Here is a tiny trained network, its code and every weight. The questions are about switching its units off for an input and a class, where a switched-off unit gives its printed mean instead of its output.

import numpy as np


def w(rows, s, z=0):
    codes = np.array(rows[::2]) - 128.0
    scale = np.full(codes.shape[1], s)
    scale[-1] = z or s
    return codes * scale


def f(y):
    return y / 2 * (1 + np.tanh(0.7978845608 * (y + 0.044715 * y**3)))


def log_softmax(a):
    a = a - a.max(-1, keepdims=True)
    return a - np.log(np.exp(a).sum(-1, keepdims=True))


def net(x, mask):
    res = np.array(x, float).reshape(1, 8) / 4 @ E
    y = f(res @ A[0][:, :-1].T + A[0][:, -1])
    res = res + np.where(mask, y, B[0][:, -1]) @ B[0][:, :-1]
    return log_softmax(res[-1] @ U[:, :-1].T + U[:, -1])


A, B = {}, {}
E = w([
[198,140,173,146,76,159,117,188],'x0',
[188,196,80,34,114,115,224,50],'x1',
[117,124,38,159,63,131,154,53],'x2',
[131,137,103,122,137,82,126,127],'x3',
[151,112,106,175,144,100,116,188],'x4',
[125,73,181,103,120,176,137,106],'x5',
[148,115,198,119,192,210,138,95],'x6',
[166,135,150,93,169,2,162,126],'x7',
],0.0093)
A[0] = w([
[22,159,56,117,75,189,139,49,115],'n0',
[159,139,201,85,146,154,89,128,140],'n1',
[174,182,153,61,113,149,172,89,185],'n2',
[110,124,255,154,120,135,68,157,251],'n3',
[93,136,126,31,77,164,88,110,166],'n4',
[192,112,136,151,71,104,165,157,253],'n5',
[155,149,122,150,57,132,119,219,224],'n6',
[212,189,90,97,85,190,239,131,134],'n7',
[149,69,94,171,125,136,150,174,166],'n8',
[121,155,106,134,82,145,62,84,63],'n9',
],0.0092,0.0038)
B[0] = w([
[106,55,156,145,120,192,207,84,238],'n0',
[126,114,163,40,151,160,187,90,185],'n1',
[93,197,63,108,130,103,152,148,217],'n2',
[50,74,189,41,27,42,142,130,254],'n3',
[90,77,125,178,137,167,206,133,174],'n4',
[76,190,161,62,153,130,67,204,192],'n5',
[103,95,205,129,76,98,68,216,212],'n6',
[163,178,25,207,55,109,60,234,225],'n7',
[102,113,82,130,118,124,54,164,174],'n8',
[27,97,254,166,184,145,152,64,151],'n9',
],0.0082,0.0099)
U = w([
[77,46,220,46,123,130,134,152,100],'0',
[123,211,45,62,92,115,155,115,172],'1',
[143,163,170,45,215,98,217,113,40],'2',
[79,110,106,104,112,219,210,2,196],'3',
[98,90,95,231,66,65,22,217,226],'4',
[209,185,113,101,168,92,159,85,4],'5',
],0.0078,0.0036)

Each question gives the input, the list of numbers given to net, and the class t.
The units are the neurons (one row each of A and B). Each row of codes is followed by its name. A weight is (code - 128) times the scale printed after its matrix; where a second scale follows, it is the last column's (A, B and U).
mask holds one flag per neuron, in row order. A switched-off neuron (its flag False) gives its mean, the last column of its row in B, instead of its output. The means were averaged over made-up inputs and are rounded, as every weight is.
A unit's drop is (log p(t) with every unit on - log p(t) with that unit switched off) / (log p(t) with every unit on - log p(t) with every unit switched off).
The circuit of an input: a set's keep is (log p(t) with only the set's units on - log p(t) with every unit switched off) / (log p(t) with every unit on - log p(t) with every unit switched off). Starting from all 10 units, units are removed one at a time, each time the one whose removal leaves the highest keep (on an exact tie, the one counted first), for as long as the keep stays at least 0.8.
circuit, biggest first: the units of the circuit, biggest drop first
unit that matters most: the unit with the biggest drop
k most important neurons: the k neurons with the biggest drops, biggest first
drop of u: that unit's drop, to one decimal
input [-8,-2,2,1,-1,-6,-7,7], class 1: circuit, biggest first	(n6)
input [4,1,-5,3,-8,-2,2,-5], class 3: circuit, biggest first	(n5 n6)
input [0,5,-5,0,0,5,8,0], class 2: circuit, biggest first	(n1 n2)
input [-6,-1,-4,-6,-2,-5,-5,-6], class 3: circuit, biggest first	(n7 n0 n3)
input [-2,-7,0,-2,3,2,4,-7], class 0: 2 most important neurons	(n3 n7)
input [-6,3,4,4,7,5,-1,-2], class 3: circuit, biggest first	(n0 n6)
input [4,5,-8,0,-4,3,3,-8], class 1: circuit, biggest first	(n7 n2)
input [1,8,-7,-6,2,7,0,-1], class 1: circuit, biggest first	(n7 n2)
input [4,-4,-2,-6,-7,-2,-5,4], class 0: 2 most important neurons	(n7 n3)
input [-2,6,1,-6,-3,-1,4,-2], class 1: 4 most important neurons	(n7 n2 n9 n1)
input [3,-3,0,0,-7,-7,6,5], class 2: 2 most important neurons	(n6 n7)
input [2,-7,-6,-8,-4,-8,-1,7], class 0: 2 most important neurons	(n3 n7)
input [-6,8,-4,-8,0,7,1,2], class 1: 2 most important neurons	(n7 n2)
input [-2,7,2,5,2,4,-7,-7], class 3: unit that matters most	n0
input [-8,-2,-1,4,4,-3,6,-5], class 3: 2 most important neurons	(n7 n6)
input [6,8,-1,-1,-7,7,3,8], class 1: drop of n7	0.3
input [1,4,2,-7,2,-7,2,-3], class 4: drop of n1	0.2
input [6,-2,3,7,-5,8,-4,-8], class 0: drop of n6	0.4
